Below is a small trained network, with its code and all its weights. Each question gives an input and a target symbol and asks what happens when units are switched off, that is, made to give their printed mean instead of their output.

import numpy as np


def w(rows, s, z=0):
    codes = np.array(rows[::2]) - 128.0
    scale = np.full(codes.shape[1], s)
    scale[-1] = z or s
    return codes * scale


def norm(h):
    return h / np.sqrt((h * h).mean(-1, keepdims=True) + 1e-5)


def f(y):
    return y / 2 * (1 + np.tanh(0.7978845608 * (y + 0.044715 * y**3)))


def softmax(a):
    e = np.exp(a - a.max(-1, keepdims=True))
    return e / e.sum(-1, keepdims=True)


def log_softmax(a):
    a = a - a.max(-1, keepdims=True)
    return a - np.log(np.exp(a).sum(-1, keepdims=True))


def net(x, mask):
    ids = ['ΓΔΛΞΠΩαεθμσφ'.index(c) for c in x.split()]
    T = len(ids)
    res = E[ids] + P[:T]
    u = 0
    for l in range(3):
        q, k, v = (norm(res) @ M[l].T for M in (Q, K, V))
        z = softmax(np.where(np.tri(T) > 0, q @ k.T / 3**0.5, -1e9)) @ v
        res = res + np.where(mask[u], z, O[l][:, -1]) @ O[l][:, :-1]
        u += 1
        y = f(norm(res) @ A[l][:, :-1].T + A[l][:, -1])
        res = res + np.where(mask[u : u + 4], y, B[l][:, -1]) @ B[l][:, :-1]
        u += 4
    return log_softmax(norm(res)[-1] @ U[:, :-1].T + U[:, -1])


Q, K, V, O, A, B = {}, {}, {}, {}, {}, {}
E = w([
[134,42,95,107,98],'Γ',
[204,152,158,166,172],'Δ',
[209,166,161,173,155],'Λ',
[162,108,145,146,116],'Ξ',
[178,110,159,148,137],'Π',
[175,102,165,126,180],'Ω',
[157,57,120,101,150],'α',
[216,160,193,168,178],'ε',
[125,44,226,99,140],'θ',
[116,92,168,68,247],'μ',
[32,176,138,182,167],'σ',
[85,128,34,113,223],'φ',
],0.011)
P = w([
[148,83,112,218,136],'0',
[58,52,134,231,203],'1',
[142,80,96,163,116],'2',
[95,85,137,171,230],'3',
[158,99,100,135,108],'4',
[110,114,159,137,231],'5',
[173,122,110,116,101],'6',
[119,141,175,109,234],'7',
[178,133,111,94,88],'8',
[118,164,172,83,224],'9',
[182,156,119,76,79],'10',
[117,160,146,54,194],'11',
[187,163,118,46,60],'12',
[128,176,137,6,215],'13',
],0.011)
Q[0] = w([
[100,118,134,150,253],'0.h0',
[208,82,209,26,234],'0.h0',
[191,185,136,65,139],'0.h0',
],0.0055)
K[0] = w([
[197,167,63,49,131],'0.h0',
[234,42,149,135,158],'0.h0',
[200,93,175,98,254],'0.h0',
],0.0077)
V[0] = w([
[216,59,166,5,232],'0.h0',
[34,22,50,254,249],'0.h0',
[64,171,68,159,91],'0.h0',
],0.0026)
O[0] = w([
[102,56,2,79,132,244],'0.h0',
[189,168,144,178,170,254],'0.h0',
[137,229,106,138,163,35],'0.h0',
],0.0066,0.003)
A[0] = w([
[174,115,201,93,111,116],'0.n0',
[105,30,78,107,80,228],'0.n1',
[40,238,78,152,126,251],'0.n2',
[153,202,52,170,3,144],'0.n3',
],0.006,0.0031)
B[0] = w([
[160,66,130,124,161,195],'0.n0',
[202,178,196,184,173,253],'0.n1',
[129,224,253,8,113,124],'0.n2',
[189,214,119,86,89,123],'0.n3',
],0.0068,0.0032)
Q[1] = w([
[114,139,63,171,21],'1.h0',
[176,106,118,123,121],'1.h0',
[254,173,157,91,153],'1.h0',
],0.0075)
K[1] = w([
[90,184,49,235,99],'1.h0',
[110,156,160,75,153],'1.h0',
[237,144,145,2,96],'1.h0',
],0.0075)
V[1] = w([
[59,3,25,209,121],'1.h0',
[81,108,7,119,54],'1.h0',
[202,138,86,110,99],'1.h0',
],0.0049)
O[1] = w([
[132,212,146,153,129,151],'1.h0',
[29,10,242,167,98,2],'1.h0',
[20,12,2,76,107,126],'1.h0',
],0.0053,0.0057)
A[1] = w([
[88,129,163,197,147,159],'1.n0',
[133,171,44,178,93,3],'1.n1',
[144,48,190,214,2,69],'1.n2',
[20,145,193,119,145,188],'1.n3',
],0.0074,0.0028)
B[1] = w([
[107,167,146,100,161,242],'1.n0',
[165,110,75,152,66,3],'1.n1',
[101,162,137,84,99,127],'1.n2',
[254,125,85,122,125,111],'1.n3',
],0.0093,0.0006)
Q[2] = w([
[136,121,131,145,64],'2.h0',
[117,131,56,101,165],'2.h0',
[7,147,197,179,69],'2.h0',
],0.019)
K[2] = w([
[60,126,168,143,175],'2.h0',
[193,115,156,95,102],'2.h0',
[127,124,135,249,147],'2.h0',
],0.023)
V[2] = w([
[145,18,187,126,135],'2.h0',
[124,132,20,148,151],'2.h0',
[87,115,120,125,251],'2.h0',
],0.013)
O[2] = w([
[240,38,3,223,181,253],'2.h0',
[42,1,100,60,76,136],'2.h0',
[147,136,60,12,103,208],'2.h0',
],0.013,0.0053)
A[2] = w([
[153,81,36,208,13,56],'2.n0',
[198,196,64,202,130,47],'2.n1',
[7,125,208,146,178,2],'2.n2',
[112,47,146,78,226,154],'2.n3',
],0.011,0.004)
B[2] = w([
[126,131,198,218,103,191],'2.n0',
[170,39,184,93,199,221],'2.n1',
[135,4,107,138,169,164],'2.n2',
[117,219,110,127,84,254],'2.n3',
],0.015,0.0077)
U = w([
[161,156,72,158,91,85],'Γ',
[87,20,153,111,122,103],'Δ',
[112,111,170,104,106,192],'Λ',
[235,97,147,142,189,130],'Ξ',
[86,84,162,162,136,151],'Π',
[89,172,92,223,160,123],'Ω',
[58,124,86,78,97,201],'α',
[203,251,167,89,97,163],'ε',
[107,161,210,129,170,187],'θ',
[157,141,70,104,107,109],'μ',
[143,212,128,175,84,154],'σ',
[195,133,22,82,106,1],'φ',
],0.013,0.0059)

Each question gives the input, a string of symbols that net reads in full, and the target symbol t.
The units are the heads (3 rows each of Q, K, V and O) and the neurons (one row each of A and B). Each row of codes is followed by its name. A weight is (code - 128) times the scale printed after its matrix; where a second scale follows, it is the last column's (O, A, B and U).
mask holds one flag per unit, layer by layer, with each layer's heads first. A switched-off unit (its flag False) gives its mean, the last column of its rows in O or B, instead of its output. The means were averaged over made-up inputs and are rounded, as every weight is.
A unit's drop is (log p(t) with every unit on - log p(t) with that unit switched off) / (log p(t) with every unit on - log p(t) with every unit switched off).
The circuit of an input: a set's keep is (log p(t) with only the set's units on - log p(t) with every unit switched off) / (log p(t) with every unit on - log p(t) with every unit switched off). Starting from the 12 units with the biggest drops (on a tie, the unit counted first), units are removed one at a time, each time the one whose removal leaves the highest keep (on an exact tie, the one counted first), for as long as the keep stays at least 0.8.
units of the circuit, in order: the units of the circuit, biggest drop first
unit that matters most: the unit with the biggest drop
top k neurons: the k neurons with the biggest drops, biggest first
top k neurons in layer l: the k neurons of layer l with the biggest drops, biggest first
input θ Ω Ω θ θ Δ θ μ Γ σ, target Ω: units of the circuit, in order : (2.h0 2.n1)
input θ Ω σ Δ μ θ φ θ Δ, target α: units of the circuit, in order : (2.h0 0.n2)
input Ω ε σ φ θ ε σ μ, target θ: top 3 neurons : (0.n2 0.n1 1.n3)
input Γ Δ φ Ω Γ Λ Ω Γ θ θ σ θ Γ, target ε: units of the circuit, in order : (0.n2 2.h0)
input Γ Ω θ Δ σ θ, target θ: units of the circuit, in order : (0.n2 2.h0)
input Ω θ θ Δ Γ θ θ θ Δ Γ, target α: unit that matters most : 0.n1
input Δ Ξ θ Δ θ θ Δ Δ θ θ σ θ, target θ: top 3 neurons : (0.n2 0.n1 2.n2)
input Δ θ σ σ θ θ Δ θ θ Ω σ σ Π, target ε: top 3 neurons : (0.n2 0.n1 2.n1)
input θ θ σ, target ε: units of the circuit, in order : (2.h0 1.n3 0.n2)
input Λ θ θ θ Δ Ξ, target α: top 2 neurons : (0.n1 2.n3)
input Γ θ Λ θ θ θ Γ θ θ σ Δ ε, target α: top 3 neurons : (0.n1 0.n3 2.n3)
input Δ Ξ θ μ Δ θ σ Ω, target θ: top 2 neurons in layer 2 : (2.n2 2.n3)
input θ Δ φ Ω θ Ξ Ω Λ Ξ Ξ θ Δ Δ Λ, target α: top 2 neurons in layer 0 : (0.n1 0.n3)
input θ Ξ Δ θ Λ σ Λ θ Δ μ, target α: top neuron : (2.n3)
input Γ θ Ξ θ μ θ Δ θ θ Δ Δ Ω Λ θ, target Δ: top 2 neurons : (0.n3 2.n2)
input σ θ Γ θ θ μ θ α Λ θ σ Γ Γ θ, target Ω: units of the circuit, in order : (2.h0 1.h0 2.n1 2.n3)
input θ Δ Λ Π Λ Δ θ Π μ θ Γ θ Λ ε, target Δ: top 3 neurons : (2.n2 0.n3 0.n1)
input Ω Ω Δ Δ Δ Δ Γ φ σ Δ, target θ: top 2 neurons : (0.n2 0.n1)
input Ω μ θ Λ Δ Λ θ Δ Δ θ Γ α, target Ω: top 4 neurons : (0.n1 2.n3 2.n1 0.n3)
input θ Δ Ω θ φ, target α: units of the circuit, in order : (2.h0)
input Λ θ Π θ σ θ Γ, target ε: top 2 neurons : (0.n2 0.n1)
input Δ Δ Γ μ, target Ω: units of the circuit, in order : (2.h0 2.n3 0.n1 2.n1)
input Λ Δ μ θ Γ Γ, target Ω: top 2 neurons : (0.n1 2.n1)
